[[-38  -2 -35   1 -24  -3   8  -2  -3 -11  77  14   9  12  26]
 [-31  13  13   7 -40   9   5   9   3   6 -30  12 -53 -36   7]
 [ 12   4  -6   0  -6   3   3   0   1   6  -7   2  42  14   6]
 [  1 -25   7   0 -11 -11  -9   6 -15   7 -38  -1  52   3  -7]]
=>
[[  1 -25   7   0 -11 -11  -9   6 -15   7 -38  -1  52   3  -7]
 [-38  -2 -35   1 -24  -3   8  -2  -3 -11  77  14   9  12  26]
 [-31  13  13   7 -40   9   5   9   3   6 -30  12 -53 -36   7]
 [ 12   4  -6   0  -6   3   3   0   1   6  -7   2  42  14   6]]

[[-39  -3]
 [  2 -80]]
=>
[[  2 -80]
 [-39  -3]]

[[ 22 -53   5 -54 -72 -74 -18  10]
 [ 26 -64 -38 -51  42 -15 -55 -17]
 [  3  -4 -66  15  35  -7  51  65]
 [ 30  25  31 -58  -2 -73   7 -30]
 [ 55 -37 -10  37  -2   8 -44 -60]
 [  4 -40  45  47  40  38 -55  16]
 [ 21  16 -56  43  74 -69 -17 -27]
 [-40 -50 -50  47  19  32  -2  13]
 [ 74 -52  45 -24  -9 -68 -41 -63]
 [-21 -30 -35  13 -70 -51 -55   7]
 [ 34 -55 -69 -48   4 -73  39  66]]
=>
[[ 34 -55 -69 -48   4 -73  39  66]
 [ 22 -53   5 -54 -72 -74 -18  10]
 [ 26 -64 -38 -51  42 -15 -55 -17]
 [  3  -4 -66  15  35  -7  51  65]
 [ 30  25  31 -58  -2 -73   7 -30]
 [ 55 -37 -10  37  -2   8 -44 -60]
 [  4 -40  45  47  40  38 -55  16]
 [ 21  16 -56  43  74 -69 -17 -27]
 [-40 -50 -50  47  19  32  -2  13]
 [ 74 -52  45 -24  -9 -68 -41 -63]
 [-21 -30 -35  13 -70 -51 -55   7]]

[[ -3   5 -18  11  12   0   0 -30  12  -2  -6 -46  -2  25  65  14]
 [  7 -16 -15   7 -12   5   8 -45   1   1  15  61  41   8  -7   0]]
=>
[[  7 -16 -15   7 -12   5   8 -45   1   1  15  61  41   8  -7   0]
 [ -3   5 -18  11  12   0   0 -30  12  -2  -6 -46  -2  25  65  14]]

[[ 10  42  36  19  22   2  -3   3  16   1   0   1  -1]
 [  3   8  78  14  64   2  45   0   5   2  16   0   0]
 [-15 -77 -42  16  75   2 -15  -6 -23   4 -29  -2   5]
 [-12   0  58  42  46  -1  48  -4 -21  -1 -27  -3  -3]]
=>
[[-12   0  58  42  46  -1  48  -4 -21  -1 -27  -3  -3]
 [ 10  42  36  19  22   2  -3   3  16   1   0   1  -1]
 [  3   8  78  14  64   2  45   0   5   2  16   0   0]
 [-15 -77 -42  16  75   2 -15  -6 -23   4 -29  -2   5]]

[[ -3  -1  -3   0   2   0]
 [-17   0 -16  -5   2 -11]
 [ 44  72 -55 -28 -46 -62]
 [ 16  20  -5  -5 -20 -17]
 [ 31  48 -31 -17 -37 -42]
 [ 20  28 -12  -9 -25 -24]
 [ -2  -1  -2   0   1  -1]
 [ 20  26 -11  -8 -24 -22]]
=>
[[ 20  26 -11  -8 -24 -22]
 [ -3  -1  -3   0   2   0]
 [-17   0 -16  -5   2 -11]
 [ 44  72 -55 -28 -46 -62]
 [ 16  20  -5  -5 -20 -17]
 [ 31  48 -31 -17 -37 -42]
 [ 20  28 -12  -9 -25 -24]
 [ -2  -1  -2   0   1  -1]]

[[-44  11 -22 -50 -31  50  -3 -48  -4   9  -9]
 [  6  -6  26 -29 -27 -31 -35 -11  -6  -1   3]
 [ 45  21 -62 -43   1  31  -1  41  18  -7 -32]]
=>
[[ 45  21 -62 -43   1  31  -1  41  18  -7 -32]
 [-44  11 -22 -50 -31  50  -3 -48  -4   9  -9]
 [  6  -6  26 -29 -27 -31 -35 -11  -6  -1   3]]
---
[[ -6 -10  -3  45  -6   0  39   9  41]
 [ -2  48  17  26  64   1  48   3  -7]
 [-17 -47  55 -40  29  56  14   4 -14]
 [ 41 -17  41  -7  10 -43  -4 -67 -43]]
=>
[[  9  41  -6 -10  -3  45  -6   0  39]
 [  3  -7  -2  48  17  26  64   1  48]
 [  4 -14 -17 -47  55 -40  29  56  14]
 [-67 -43  41 -17  41  -7  10 -43  -4]]

[[  3 -26  14  37  -1   2  37   7  21  16  67 -18]
 [  0  29   9   6  40  25  43  24   2  23  41 -24]
 [  9  26   6  24  28  -7  43   1  -3   8  74 -31]
 [ -6  32  18   3  59  51  57  50   8  46  41 -30]
 [  6 -17  -6  43 -28 -26  21 -11  26   7  54   2]
 [  6  44 -23   0  -4 -21 -11   0  -7   0  -3  17]]
=>
[[ 67 -18   3 -26  14  37  -1   2  37   7  21  16]
 [ 41 -24   0  29   9   6  40  25  43  24   2  23]
 [ 74 -31   9  26   6  24  28  -7  43   1  -3   8]
 [ 41 -30  -6  32  18   3  59  51  57  50   8  46]
 [ 54   2   6 -17  -6  43 -28 -26  21 -11  26   7]
 [ -3  17   6  44 -23   0  -4 -21 -11   0  -7   0]]

[[  2 -18 -12 -17   2   5]
 [ 18 -34   9 -15  41  31]
 [-15   3   2  -4 -24 -11]
 [ 37  -5 -32  26 -11  12]
 [-21  20  59  16  25   3]
 [-22  30  32   9   9 -12]]
=>
[[  2   5   2 -18 -12 -17]
 [ 41  31  18 -34   9 -15]
 [-24 -11 -15   3   2  -4]
 [-11  12  37  -5 -32  26]
 [ 25   3 -21  20  59  16]
 [  9 -12 -22  30  32   9]]

[[ -3  18   9 -17  21  -3   0 -27  15   2]
 [ 10  20   8  19  -8  11  30  36  28 -14]
 [ -2  17  27   2   0  16  -4 -29  -6  13]
 [ 14  -8  21  22  27  31  59  30   5 -54]
 [ 12  15   9  19 -11   5   9   1 -15   6]]
=>
[[ 15   2  -3  18   9 -17  21  -3   0 -27]
 [ 28 -14  10  20   8  19  -8  11  30  36]
 [ -6  13  -2  17  27   2   0  16  -4 -29]
 [  5 -54  14  -8  21  22  27  31  59  30]
 [-15   6  12  15   9  19 -11   5   9   1]]

[[  2   2   6  58   0   8   6  25  15  18  -4]
 [-35   7   3  18  -6   4  13  40 -59 -31 -78]
 [ 19  10  -1  52   4   4  -5  24  17  49  70]
 [  1  -4  10 -56   9   4  10  63  41   7 -33]]
=>
[[ 18  -4   2   2   6  58   0   8   6  25  15]
 [-31 -78 -35   7   3  18  -6   4  13  40 -59]
 [ 49  70  19  10  -1  52   4   4  -5  24  17]
 [  7 -33   1  -4  10 -56   9   4  10  63  41]]

[[ -6 -42 -19 -21  35 -24   9  10 -51  12  -9  31  45  -7 -19 -35]
 [ 10  10  -6   6  20   9 -26  -5 -41  11  -8  10  62  38   9   3]
 [  5  44  13   8 -37 -23 -26  16   2  -4  12  34  -9 -77  13 -33]
 [ 11 -36   9 -30 -72  34 -79  15  -3 -11 -19  -9 -12 -50  -3 -32]
 [ -7 -46  45  26  27  16  40 -27  47  17   5  23 -78   9   9 -37]]
=>
[[-19 -35  -6 -42 -19 -21  35 -24   9  10 -51  12  -9  31  45  -7]
 [  9   3  10  10  -6   6  20   9 -26  -5 -41  11  -8  10  62  38]
 [ 13 -33   5  44  13   8 -37 -23 -26  16   2  -4  12  34  -9 -77]
 [ -3 -32  11 -36   9 -30 -72  34 -79  15  -3 -11 -19  -9 -12 -50]
 [  9 -37  -7 -46  45  26  27  16  40 -27  47  17   5  23 -78   9]]
